Below are the code and all the weights of a small trained network. Each question names an input and a target symbol and asks about switching units off, where a switched-off unit gives its printed mean instead of its output.

import numpy as np


def w(rows, s, z=0):
    codes = np.array(rows[::2]) - 128.0
    scale = np.full(codes.shape[1], s)
    scale[-1] = z or s
    return codes * scale


def f(y):
    return np.maximum(y, 0)


def softmax(a):
    e = np.exp(a - a.max(-1, keepdims=True))
    return e / e.sum(-1, keepdims=True)


def log_softmax(a):
    a = a - a.max(-1, keepdims=True)
    return a - np.log(np.exp(a).sum(-1, keepdims=True))


def net(x, mask):
    ids = ['ΘΩαβγδεζημξπτφψ'.index(c) for c in x.split()]
    T = len(ids)
    res = E[ids] + P[:T]
    r = res
    for j in range(2):
        rows = slice(2 * j, 2 * j + 2)
        q, k, v = (r @ M[0][rows].T for M in (Q, K, V))
        z = softmax(np.where(np.tri(T) > 0, q @ k.T / 2**0.5, -1e9)) @ v
        o = O[0][rows]
        res = res + np.where(mask[j], z, o[:, -1]) @ o[:, :-1]
    y = f(res @ A[0][:, :-1].T + A[0][:, -1])
    res = res + np.where(mask[2:6], y, B[0][:, -1]) @ B[0][:, :-1]
    return log_softmax(res[-1] @ U[:, :-1].T + U[:, -1])


Q, K, V, O, A, B = {}, {}, {}, {}, {}, {}
E = w([
[162,148,157,109,127],'Θ',
[129,191,116,162,168],'Ω',
[135,135,52,169,141],'α',
[166,161,88,106,139],'β',
[203,102,160,125,131],'γ',
[158,127,92,172,150],'δ',
[186,37,216,130,158],'ε',
[199,145,82,189,123],'ζ',
[132,61,104,24,173],'η',
[166,163,99,127,121],'μ',
[150,142,113,132,138],'ξ',
[149,136,129,136,159],'π',
[125,165,172,142,251],'τ',
[59,192,127,104,197],'φ',
[141,132,220,122,221],'ψ',
],0.012)
P = w([
[68,82,104,2,84],'0',
[199,120,66,176,166],'1',
[208,125,66,169,171],'2',
[209,137,76,163,175],'3',
[210,153,82,161,182],'4',
[211,147,88,142,185],'5',
[203,171,105,122,181],'6',
[200,168,106,116,180],'7',
[204,175,109,118,186],'8',
[194,176,119,106,189],'9',
[193,174,117,101,189],'10',
[186,164,124,94,193],'11',
[197,181,120,92,188],'12',
],0.008)
Q[0] = w([
[83,132,152,156,9],'h0',
[107,143,172,179,27],'h0',
[166,113,96,139,86],'h1',
[20,52,121,168,95],'h1',
],0.013)
K[0] = w([
[254,162,131,254,175],'h0',
[144,175,166,82,224],'h0',
[156,68,180,180,128],'h1',
[205,154,58,226,40],'h1',
],0.0097)
V[0] = w([
[104,125,123,70,44],'h0',
[248,154,80,188,93],'h0',
[74,133,30,120,174],'h1',
[135,13,212,114,197],'h1',
],0.012)
O[0] = w([
[165,179,184,185,60,230],'h0',
[35,57,98,200,128,25],'h0',
[85,131,9,24,142,210],'h1',
[195,51,172,106,209,253],'h1',
],0.011,0.0047)
A[0] = w([
[110,149,161,199,9,44],'n0',
[177,68,151,162,106,68],'n1',
[128,132,161,199,116,3],'n2',
[102,125,130,90,69,140],'n3',
],0.013,0.007)
B[0] = w([
[185,119,124,225,108,160],'n0',
[41,158,149,55,138,253],'n1',
[81,140,192,103,8,141],'n2',
[158,117,119,209,136,155],'n3',
],0.012,0.004)
U = w([
[209,109,186,139,67,44],'Θ',
[130,175,202,178,101,134],'Ω',
[116,102,97,127,129,163],'α',
[131,177,94,48,71,31],'β',
[116,122,151,116,75,130],'γ',
[18,27,111,184,161,255],'δ',
[106,81,191,109,106,189],'ε',
[124,133,158,195,84,164],'ζ',
[175,8,57,53,164,82],'η',
[111,141,136,154,87,118],'μ',
[102,114,118,124,115,119],'ξ',
[143,114,133,131,140,76],'π',
[153,128,123,167,254,105],'τ',
[68,158,72,70,128,172],'φ',
[142,98,212,153,191,82],'ψ',
],0.0074,0.011)

Each question gives the input, a string of symbols that net reads in full, and the target symbol t.
The units are the heads (2 rows each of Q, K, V and O) and the neurons (one row each of A and B). Each row of codes is followed by its name. A weight is (code - 128) times the scale printed after its matrix; where a second scale follows, it is the last column's (O, A, B and U).
mask holds one flag per unit, heads first, then neurons. A switched-off unit (its flag False) gives its mean, the last column of its rows in O or B, instead of its output. The means were averaged over made-up inputs and are rounded, as every weight is.
A unit's drop is (log p(t) with every unit on - log p(t) with that unit switched off) / (log p(t) with every unit on - log p(t) with every unit switched off).
The circuit of an input: a set's keep is (log p(t) with only the set's units on - log p(t) with every unit switched off) / (log p(t) with every unit on - log p(t) with every unit switched off). Starting from all 6 units, units are removed one at a time, each time the one whose removal leaves the highest keep (on an exact tie, the one counted first), for as long as the keep stays at least 0.8.
units of the circuit, in order: the units of the circuit, biggest drop first
k most important neurons: the k neurons with the biggest drops, biggest first
which heads matter: for each layer, one digit per head in row order, 1 if its drop is at least 0.15 and else 0, layers parted by /
drop of u: that unit's drop, to one decimal
input ζ μ ε ζ μ ζ, target ε: which heads matter -> 01
input φ ζ Θ δ, target β: units of the circuit, in order -> (h0, h1)
input ζ ζ η, target δ: which heads matter -> 10
input Ω ζ ξ α, target φ: units of the circuit, in order -> (h1)
input τ φ ξ ε η γ Θ, target η: which heads matter -> 11
input μ ζ Θ, target ζ: 2 most important neurons -> (n0, n1)
input ζ ζ ψ, target δ: which heads matter -> 10
input ζ Ω Θ α Θ ε, target δ: which heads matter -> 10
input ε τ Θ Θ ζ γ μ, target ψ: which heads matter -> 01
input ζ φ μ, target δ: which heads matter -> 10
input φ π ζ γ Ω, target β: which heads matter -> 11
input Θ α Θ π ψ ε, target ε: 2 most important neurons -> (n1, n2)
input ζ ζ ε Ω, target δ: drop of n1 -> 0.1
input τ μ γ Θ δ μ μ ψ μ τ π, target η: drop of h0 -> 0.6
input φ δ φ μ Θ ζ ε Θ, target β: drop of n0 -> 0.0
input ε ξ ε μ β φ γ ζ γ, target ψ: drop of h1 -> 1.0
input α Ω φ φ δ, target φ: most important neuron -> (n0)
